Below are the code and all the weights of a small trained network. Each question names an input and a class and asks about switching units off, where a switched-off unit gives its printed mean instead of its output.

import numpy as np


def w(rows, s, z=0):
    codes = np.array(rows[::2]) - 128.0
    scale = np.full(codes.shape[1], s)
    scale[-1] = z or s
    return codes * scale


def norm(h):
    return h / np.sqrt((h * h).mean(-1, keepdims=True) + 1e-5)


def f(y):
    return np.maximum(y, 0)


def log_softmax(a):
    a = a - a.max(-1, keepdims=True)
    return a - np.log(np.exp(a).sum(-1, keepdims=True))


def net(x, mask):
    res = np.array(x, float).reshape(1, 7) / 4 @ E
    u = 0
    for l in range(2):
        y = f(norm(res) @ A[l][:, :-1].T + A[l][:, -1])
        res = res + np.where(mask[u : u + 4], y, B[l][:, -1]) @ B[l][:, :-1]
        u += 4
    return log_softmax(norm(res)[-1] @ U[:, :-1].T + U[:, -1])


A, B = {}, {}
E = w([
[154,211,169,103,67,135,217,181,173,160,94,71],'x0',
[130,137,133,133,125,132,129,121,119,143,149,120],'x1',
[75,118,116,137,123,73,158,186,199,254,141,164],'x2',
[119,117,148,141,137,130,129,129,152,113,110,129],'x3',
[152,129,135,128,124,103,113,132,121,138,107,139],'x4',
[142,110,159,140,159,120,126,129,140,129,114,97],'x5',
[184,59,97,184,112,98,131,216,134,76,214,157],'x6',
],0.0051)
A[0] = w([
[147,80,161,143,119,72,129,144,175,144,216,151,46],'L0N0',
[249,142,148,180,43,94,253,221,173,69,183,114,3],'L0N1',
[144,45,94,143,105,118,135,155,125,111,191,186,100],'L0N2',
[80,148,150,132,90,90,203,124,163,189,136,124,44],'L0N3',
],0.0039,0.0029)
B[0] = w([
[100,132,150,101,148,111,201,146,163,104,196,197,186],'L0N0',
[75,116,103,129,144,126,59,2,95,117,84,108,252],'L0N1',
[147,150,142,150,165,138,137,154,149,129,162,107,227],'L0N2',
[153,72,134,97,125,138,90,209,102,139,48,107,187],'L0N3',
],0.0088,0.004)
A[1] = w([
[170,58,108,143,48,131,133,186,94,35,177,118,7],'L1N0',
[173,228,206,117,53,104,236,119,147,70,130,104,24],'L1N1',
[21,84,85,148,146,92,99,63,139,252,130,143,12],'L1N2',
[159,156,154,123,195,169,111,44,99,65,50,99,134],'L1N3',
],0.0041,0.0011)
B[1] = w([
[165,62,207,157,177,168,69,180,129,138,88,89,174],'L1N0',
[200,186,72,64,254,122,220,134,199,172,167,121,156],'L1N1',
[81,81,88,137,62,75,133,105,196,89,107,78,218],'L1N2',
[109,166,115,133,89,145,137,103,83,138,185,186,255],'L1N3',
],0.0077,0.0053)
U = w([
[108,153,129,132,103,173,86,19,41,65,148,150,249],'0',
[47,47,84,138,86,38,121,114,225,139,96,69,151],'1',
[233,58,169,205,198,179,82,187,78,54,184,105,71],'2',
[165,91,127,180,200,60,196,208,192,134,229,212,73],'3',
[204,254,132,64,179,182,241,92,116,159,129,104,48],'4',
[151,158,183,67,77,137,176,222,162,218,24,81,102],'5',
],0.0075,0.002)

Each question gives the input, the list of numbers given to net, and the class t.
The units are the neurons (one row each of A and B). Each row of codes is followed by its name. A weight is (code - 128) times the scale printed after its matrix; where a second scale follows, it is the last column's (A, B and U).
mask holds one flag per neuron, layer by layer. A switched-off neuron (its flag False) gives its mean, the last column of its row in B, instead of its output. The means were averaged over made-up inputs and are rounded, as every weight is.
A unit's drop is (log p(t) with every unit on - log p(t) with that unit switched off) / (log p(t) with every unit on - log p(t) with every unit switched off).
The circuit of an input: a set's keep is (log p(t) with only the set's units on - log p(t) with every unit switched off) / (log p(t) with every unit on - log p(t) with every unit switched off). Starting from all 8 units, units are removed one at a time, each time the one whose removal leaves the highest keep (on an exact tie, the one counted first), for as long as the keep stays at least 0.8.
units of the circuit, in order: the units of the circuit, biggest drop first
k most important neurons: the k neurons with the biggest drops, biggest first
k most important neurons of layer l: the k neurons of layer l with the biggest drops, biggest first
drop of u: that unit's drop, to one decimal
input [4,-3,4,6,6,-8,6], class 1: units of the circuit, in order => L0N1
input [1,-3,-7,-1,5,-8,-6], class 4: units of the circuit, in order => L0N1, L1N1
input [6,8,0,6,-6,6,1], class 0: 2 most important neurons => L0N1, L1N3
input [6,1,1,6,-1,8,2], class 1: 2 most important neurons of layer 0 => L0N1, L0N2
input [3,-1,-8,-1,8,5,-2], class 4: 2 most important neurons => L1N1, L0N1
input [3,1,7,8,-3,-4,5], class 1: 2 most important neurons => L0N1, L1N2
input [5,-4,1,2,-5,4,7], class 1: 3 most important neurons => L0N1, L1N2, L0N0
input [1,1,-4,1,-3,-8,-3], class 4: 2 most important neurons => L0N1, L1N1
input [4,-7,3,3,5,-4,4], class 1: drop of L0N1 => 2.7
input [7,-8,-3,3,2,4,7], class 0: drop of L0N1 => 1.4
input [4,-5,6,-3,1,4,3], class 1: drop of L0N1 => 1.3
input [1,1,-2,-5,-8,-5,-4], class 4: 2 most important neurons of layer 0 => L0N1, L0N3
